Here is a tiny trained network, its code and every weight. The questions are about switching its units off for an input and a class, where a switched-off unit gives its printed mean instead of its output.

import numpy as np


def w(rows, s, z=0):
    codes = np.array(rows[::2]) - 128.0
    scale = np.full(codes.shape[1], s)
    scale[-1] = z or s
    return codes * scale


def norm(h):
    return h / np.sqrt((h * h).mean(-1, keepdims=True) + 1e-5)


def f(y):
    return np.maximum(y, 0)


def log_softmax(a):
    a = a - a.max(-1, keepdims=True)
    return a - np.log(np.exp(a).sum(-1, keepdims=True))


def net(x, mask):
    res = np.array(x, float).reshape(1, 2) / 4 @ E
    u = 0
    for l in range(2):
        y = f(norm(res) @ A[l][:, :-1].T + A[l][:, -1])
        res = res + np.where(mask[u : u + 6], y, B[l][:, -1]) @ B[l][:, :-1]
        u += 6
    return log_softmax(norm(res)[-1] @ U[:, :-1].T + U[:, -1])


A, B = {}, {}
E = w([
[94,27,142,86,213,185,163,177],'x0',
[144,120,101,146,255,73,106,130],'x1',
],0.0089)
A[0] = w([
[121,105,84,117,158,192,175,64,112],'0.n0',
[192,161,76,140,170,2,124,89,131],'0.n1',
[124,133,68,166,145,65,87,54,18],'0.n2',
[68,160,148,169,147,134,93,150,26],'0.n3',
[102,144,133,127,78,117,138,92,73],'0.n4',
[189,170,92,152,79,64,67,90,1],'0.n5',
],0.009,0.0019)
B[0] = w([
[131,150,167,161,158,95,111,222,162],'0.n0',
[52,99,69,107,192,171,131,84,254],'0.n1',
[154,177,177,58,130,198,133,42,200],'0.n2',
[144,124,114,131,254,150,146,112,133],'0.n3',
[150,159,146,240,104,10,127,121,168],'0.n4',
[173,103,117,166,77,81,123,233,223],'0.n5',
],0.0078,0.0095)
A[1] = w([
[163,83,163,148,14,158,198,94,199],'1.n0',
[165,110,116,14,113,185,219,154,95],'1.n1',
[80,75,157,91,145,86,152,227,120],'1.n2',
[190,7,145,92,152,156,165,204,203],'1.n3',
[105,122,254,159,107,79,204,25,8],'1.n4',
[159,86,138,158,104,146,157,44,9],'1.n5',
],0.0077,0.0014)
B[1] = w([
[154,127,118,139,213,149,100,90,233],'1.n0',
[113,144,4,156,215,87,152,135,176],'1.n1',
[92,97,187,123,64,56,205,115,234],'1.n2',
[176,111,210,162,95,78,234,216,254],'1.n3',
[97,108,137,1,112,209,80,158,162],'1.n4',
[27,132,200,81,119,164,83,214,134],'1.n5',
],0.0073,0.0063)
U = w([
[102,133,36,77,220,130,89,24,210],'0',
[194,160,83,205,5,68,73,131,92],'1',
[113,112,187,24,88,222,38,110,2],'2',
[121,56,187,116,136,87,235,196,164],'3',
],0.011,0.0029)

Each question gives the input, the list of numbers given to net, and the class t.
The units are the neurons (one row each of A and B). Each row of codes is followed by its name. A weight is (code - 128) times the scale printed after its matrix; where a second scale follows, it is the last column's (A, B and U).
mask holds one flag per neuron, layer by layer. A switched-off neuron (its flag False) gives its mean, the last column of its row in B, instead of its output. The means were averaged over made-up inputs and are rounded, as every weight is.
A unit's drop is (log p(t) with every unit on - log p(t) with that unit switched off) / (log p(t) with every unit on - log p(t) with every unit switched off).
The circuit of an input: a set's keep is (log p(t) with only the set's units on - log p(t) with every unit switched off) / (log p(t) with every unit on - log p(t) with every unit switched off). Starting from all 12 units, units are removed one at a time, each time the one whose removal leaves the highest keep (on an exact tie, the one counted first), for as long as the keep stays at least 0.8.
units of the circuit, in order: the units of the circuit, biggest drop first
most important unit: the unit with the biggest drop
k most important neurons: the k neurons with the biggest drops, biggest first
k most important neurons of layer l: the k neurons of layer l with the biggest drops, biggest first
drop of u: that unit's drop, to one decimal
input [1,3], class 0: most important unit => 0.n5
input [2,-6], class 2: 3 most important neurons => (0.n5 0.n4 1.n4)
input [2,-7], class 2: units of the circuit, in order => (0.n5 1.n3)
input [0,-3], class 2: units of the circuit, in order => (0.n5 1.n4)
input [-6,4], class 0: 2 most important neurons => (0.n1 0.n2)
input [-2,1], class 0: 3 most important neurons => (0.n1 0.n2 1.n3)
input [0,0], class 0: 4 most important neurons of layer 0 => (0.n5 0.n3 0.n0 0.n4)
input [-1,-7], class 2: 2 most important neurons of layer 0 => (0.n5 0.n0)
input [2,-8], class 2: 2 most important neurons => (0.n5 0.n1)
input [-4,2], class 0: 3 most important neurons => (0.n1 1.n3 0.n2)
input [-1,0], class 1: 2 most important neurons of layer 0 => (0.n5 0.n4)
input [-8,5], class 0: 2 most important neurons of layer 0 => (0.n1 0.n2)
input [-7,5], class 0: 2 most important neurons of layer 0 => (0.n1 0.n2)
input [-5,5], class 0: units of the circuit, in order => (0.n1)
input [1,-4], class 2: drop of 0.n5 => 1.2
input [0,-8], class 2: drop of 0.n5 => 0.9
input [-1,-2], class 1: drop of 1.n5 => 0.0
